[[ 25 -45  18  25  23  20]
 [-16  -8  18  14 -22 -33]
 [ 20  15 -17 -16 -24   8]
 [-26  16 -20 -26 -19  41]
 [ 18 -28  13   1 -36 -33]
 [ 30 -33  21  27  -2 -24]
 [ 25 -13  28  23 -37 -24]
 [ 19 -22   7   1 -13 -35]
 [-22  36  27  38 -27   9]
 [-25  14 -16 -17 -23  37]
 [-20 -25  25  17 -30  43]
 [ -4 -12  16  19  24 -32]]
->
[[ -4 -12  16  19  24 -32]
 [ 25 -45  18  25  23  20]
 [-16  -8  18  14 -22 -33]
 [ 20  15 -17 -16 -24   8]
 [-26  16 -20 -26 -19  41]
 [ 18 -28  13   1 -36 -33]
 [ 30 -33  21  27  -2 -24]
 [ 25 -13  28  23 -37 -24]
 [ 19 -22   7   1 -13 -35]
 [-22  36  27  38 -27   9]
 [-25  14 -16 -17 -23  37]
 [-20 -25  25  17 -30  43]]

[[ 38  22   9 -18   1   6]
 [ 27  41  -9 -33  14  33]
 [ 11  -4  27  -5  21  14]
 [-15 -20   1  40  -5 -42]
 [ -5   1  20   1  48  22]]
->
[[ -5   1  20   1  48  22]
 [ 38  22   9 -18   1   6]
 [ 27  41  -9 -33  14  33]
 [ 11  -4  27  -5  21  14]
 [-15 -20   1  40  -5 -42]]

[[-18  25  -9  -1]
 [ -1 -26  -5  21]
 [ -5  24  -8  -9]
 [ 18  16  10  24]
 [ -3   3  -3  26]
 [  0 -21   5  -6]
 [  8   6  22   1]
 [-27  27  10  28]
 [  3 -43   4  21]
 [ 14  21 -18 -12]
 [ 15  43 -16  -9]
 [-26  26 -10  -3]]
->
[[-26  26 -10  -3]
 [-18  25  -9  -1]
 [ -1 -26  -5  21]
 [ -5  24  -8  -9]
 [ 18  16  10  24]
 [ -3   3  -3  26]
 [  0 -21   5  -6]
 [  8   6  22   1]
 [-27  27  10  28]
 [  3 -43   4  21]
 [ 14  21 -18 -12]
 [ 15  43 -16  -9]]

[[ 25 -24 -15 -29  -8  -1  -7  13  -6 -14  17 -11 -10  21]
 [-33 -36  29  -9  12   4 -28 -18   0  25  23  21  -8  -4]
 [ 13 -11   5  23  -7 -25 -26  17  28  21 -11 -17  14 -29]
 [ 23  10   8 -28 -15  13 -11  13  15  32  12 -22 -11   7]
 [  2  -6  -5  23  20 -16  10 -25  30  17 -20   3   6 -18]]
->
[[  2  -6  -5  23  20 -16  10 -25  30  17 -20   3   6 -18]
 [ 25 -24 -15 -29  -8  -1  -7  13  -6 -14  17 -11 -10  21]
 [-33 -36  29  -9  12   4 -28 -18   0  25  23  21  -8  -4]
 [ 13 -11   5  23  -7 -25 -26  17  28  21 -11 -17  14 -29]
 [ 23  10   8 -28 -15  13 -11  13  15  32  12 -22 -11   7]]

[[ 20   5  -1 -31   7 -45  -1   2   2   4  -3  -7 -14  -9  12]
 [ -2   0   0  -4   0  -3   0   0   0   0   0  -1   0   0   2]
 [ -5   1   0  -8   0  -2  -1   1   1   1   0  -1  -3   3   7]
 [-16   3   0 -25   1  -8  -2   3   3   3   0  -4  -7   9  18]
 [ -5   1   0  -6   0  -4   0   1   1   1   0  -1  -1   1   3]]
->
[[ -5   1   0  -6   0  -4   0   1   1   1   0  -1  -1   1   3]
 [ 20   5  -1 -31   7 -45  -1   2   2   4  -3  -7 -14  -9  12]
 [ -2   0   0  -4   0  -3   0   0   0   0   0  -1   0   0   2]
 [ -5   1   0  -8   0  -2  -1   1   1   1   0  -1  -3   3   7]
 [-16   3   0 -25   1  -8  -2   3   3   3   0  -4  -7   9  18]]

[[-36  32  28 -25 -25]
 [-11   3   7  -7  -9]
 [ 29 -22 -21   2   0]
 [ 22 -11 -17  34  35]]
->
[[ 22 -11 -17  34  35]
 [-36  32  28 -25 -25]
 [-11   3   7  -7  -9]
 [ 29 -22 -21   2   0]]

[[ 49   9 -35  10 -11]
 [-39  31 -34  -1  35]
 [ 29 -45  20  13  40]
 [  9  -3  -7 -21  31]
 [  8 -11 -28 -35   1]]
->
[[  8 -11 -28 -35   1]
 [ 49   9 -35  10 -11]
 [-39  31 -34  -1  35]
 [ 29 -45  20  13  40]
 [  9  -3  -7 -21  31]]

[[ 16   5  17 -23 -40   6  14  17  26 -25   5  10   6  31 -15   9]
 [ 25  -1   5  17 -14  -7  40  -9  -2 -13 -12  -5  -5 -13 -28  21]]
->
[[ 25  -1   5  17 -14  -7  40  -9  -2 -13 -12  -5  -5 -13 -28  21]
 [ 16   5  17 -23 -40   6  14  17  26 -25   5  10   6  31 -15   9]]

[[ -1   9   6   1   7  -5  -3  11   9  -5]
 [-39  15 -25 -12  -6  -5  13 -21  36 -16]
 [ -7 -12   6 -16   1   9  -4  -8  -5   5]
 [  6 -28  17 -20   6   5 -13   4 -27   3]]
->
[[  6 -28  17 -20   6   5 -13   4 -27   3]
 [ -1   9   6   1   7  -5  -3  11   9  -5]
 [-39  15 -25 -12  -6  -5  13 -21  36 -16]
 [ -7 -12   6 -16   1   9  -4  -8  -5   5]]
---
[[39 26 14 -7]
 [40 26 28  7]
 [25 26 14 -8]
 [24 11 13 -8]]
->
[[39 26]
 [40 26]]

[[ 28  31  18  10  37]
 [ 28  27  13  16  35]
 [ -2  -8   1  -8  31]
 [  3 -22   1   0  16]]
->
[[28 31]
 [28 27]]

[[ -7 -28  15  41]
 [  8   3   0  -3]
 [ 13   6  19  16]
 [-14  20  18  -7]]
->
[[ -7 -28]
 [  8   3]]

[[ 35 -16  28   4 -20]
 [-29  17 -24  -9  12]
 [ 14   3 -11   1  37]
 [ 39  -8  23 -16  -4]
 [ 28   8  18 -30  -6]]
->
[[ 35 -16]
 [-29  17]]

[[43  4]
 [ 1 28]
 [ 3 37]
 [31 33]]
->
[[43  4]
 [ 1 28]]

[[  0 -38  15  -1   9]
 [ -7  -9  19 -17  32]
 [ 30 -17 -19 -23  -6]
 [  9  18   6  -3   6]
 [ 15  35  31   1 -21]]
->
[[  0 -38]
 [ -7  -9]]
